Here is a tiny trained network, its code and every weight. The questions are about switching its units off for an input and a class, where a switched-off unit gives its printed mean instead of its output.

import numpy as np


def w(rows, s, z=0):
    codes = np.array(rows[::2]) - 128.0
    scale = np.full(codes.shape[1], s)
    scale[-1] = z or s
    return codes * scale


def f(y):
    return y / 2 * (1 + np.tanh(0.7978845608 * (y + 0.044715 * y**3)))


def log_softmax(a):
    a = a - a.max(-1, keepdims=True)
    return a - np.log(np.exp(a).sum(-1, keepdims=True))


def net(x, mask):
    res = np.array(x, float).reshape(1, 7) / 4 @ E
    y = f(res @ A[0][:, :-1].T + A[0][:, -1])
    res = res + np.where(mask, y, B[0][:, -1]) @ B[0][:, :-1]
    return log_softmax(res[-1] @ U[:, :-1].T + U[:, -1])


A, B = {}, {}
E = w([
[90,162,213,229,142,66,165,65,109,20],'x0',
[79,162,183,132,145,110,170,151,1,225],'x1',
[56,66,118,72,158,102,31,126,147,125],'x2',
[174,57,110,146,208,76,37,127,29,150],'x3',
[90,58,65,228,147,24,214,184,131,123],'x4',
[190,204,74,89,6,170,156,186,33,100],'x5',
[110,125,122,132,149,220,100,197,107,48],'x6',
],0.0084)
A[0] = w([
[174,181,44,119,118,170,54,146,171,56,194],'N0',
[175,232,179,80,60,213,158,163,60,96,238],'N1',
[85,150,148,95,192,109,136,98,124,176,206],'N2',
[133,187,160,186,166,177,194,165,68,129,175],'N3',
[187,116,98,125,135,100,82,143,64,250,233],'N4',
[136,121,97,97,173,76,104,125,137,89,157],'N5',
[81,62,168,124,190,110,90,76,115,71,138],'N6',
[185,170,151,197,87,110,255,101,159,93,232],'N7',
[130,80,35,151,118,112,157,154,180,159,253],'N8',
[149,145,165,147,111,165,63,101,123,90,214],'N9',
],0.0081,0.0038)
B[0] = w([
[149,110,113,175,26,195,130,111,113,105,197],'N0',
[30,140,157,45,2,104,126,212,93,126,246],'N1',
[124,85,180,160,62,155,120,165,120,191,171],'N2',
[72,193,129,142,94,159,178,116,48,130,189],'N3',
[217,30,169,117,142,110,207,153,106,188,220],'N4',
[140,73,119,175,134,128,135,116,210,120,158],'N5',
[42,51,175,157,154,74,20,207,76,90,189],'N6',
[133,83,49,123,118,104,200,152,107,107,233],'N7',
[109,98,62,125,159,208,136,35,113,230,199],'N8',
[110,102,159,84,81,97,84,183,115,88,169],'N9',
],0.0092,0.014)
U = w([
[104,46,157,128,116,109,158,171,102,176,246],'0',
[117,199,121,78,73,158,124,118,113,80,134],'1',
[203,94,91,136,134,62,165,88,124,136,40],'2',
[105,120,159,165,174,66,39,124,174,86,42],'3',
[214,81,130,91,137,196,110,56,202,148,194],'4',
[91,151,151,119,118,97,174,66,241,198,94],'5',
[113,155,92,166,157,162,166,84,119,140,33],'6',
[185,254,113,91,204,112,105,96,141,103,4],'7',
],0.011,0.0026)

Each question gives the input, the list of numbers given to net, and the class t.
The units are the neurons (one row each of A and B). Each row of codes is followed by its name. A weight is (code - 128) times the scale printed after its matrix; where a second scale follows, it is the last column's (A, B and U).
mask holds one flag per neuron, in row order. A switched-off neuron (its flag False) gives its mean, the last column of its row in B, instead of its output. The means were averaged over made-up inputs and are rounded, as every weight is.
A unit's drop is (log p(t) with every unit on - log p(t) with that unit switched off) / (log p(t) with every unit on - log p(t) with every unit switched off).
The circuit of an input: a set's keep is (log p(t) with only the set's units on - log p(t) with every unit switched off) / (log p(t) with every unit on - log p(t) with every unit switched off). Starting from all 10 units, units are removed one at a time, each time the one whose removal leaves the highest keep (on an exact tie, the one counted first), for as long as the keep stays at least 0.8.
units of the circuit, in order: the units of the circuit, biggest drop first
unit that matters most: the unit with the biggest drop
k most important neurons: the k neurons with the biggest drops, biggest first
drop when u is switched off: that unit's drop, to one decimal
input [0,-2,5,-3,8,2,5], class 6: units of the circuit, in order	N1; N4; N8
input [-7,-3,1,4,-3,5,-5], class 4: unit that matters most	N6
input [-3,-6,7,1,4,-4,4], class 3: units of the circuit, in order	N4; N1
input [2,5,7,-6,3,7,-5], class 1: units of the circuit, in order	N4; N6
input [7,2,-8,-3,6,-1,-2], class 6: units of the circuit, in order	N3; N1
input [-7,-1,2,-4,6,-4,-8], class 4: units of the circuit, in order	N1; N8
input [-7,-5,-4,-8,-4,-6,7], class 1: 2 most important neurons	N4; N1
input [-1,7,-3,-8,7,-5,-7], class 5: 2 most important neurons	N6; N1
input [6,7,-4,-6,-1,1,-1], class 1: 2 most important neurons	N4; N3
input [8,5,7,8,-8,-1,-1], class 3: units of the circuit, in order	N6; N1
input [7,-5,-7,-1,6,6,-4], class 2: 2 most important neurons	N7; N6
input [6,-1,1,-7,1,-1,-4], class 2: units of the circuit, in order	N7; N1
input [-1,0,-8,-4,-1,-4,-8], class 5: 3 most important neurons	N4; N6; N0
input [2,-8,-6,4,-2,1,2], class 1: unit that matters most	N4
input [5,-7,-8,5,-5,3,-8], class 1: 2 most important neurons	N4; N1
input [3,6,-1,-6,7,-2,3], class 6: 2 most important neurons	N1; N4
input [-6,1,-4,0,1,-4,2], class 4: 2 most important neurons	N1; N6
input [-1,-2,0,8,6,5,7], class 2: 3 most important neurons	N1; N6; N2
input [-5,-1,-2,3,-5,-6,2], class 4: 3 most important neurons	N1; N7; N3
input [-4,-6,1,-8,8,1,5], class 6: unit that matters most	N4
input [-7,-2,3,6,-3,-2,-8], class 4: 2 most important neurons	N1; N7
input [7,-5,3,2,7,4,-1], class 2: 2 most important neurons	N1; N7
input [6,-7,6,0,-6,0,5], class 3: drop when N4 is switched off	0.0
input [0,1,-4,-5,8,-2,0], class 6: drop when N4 is switched off	0.1
input [-4,0,-2,-1,7,0,-6], class 2: drop when N1 is switched off	0.4
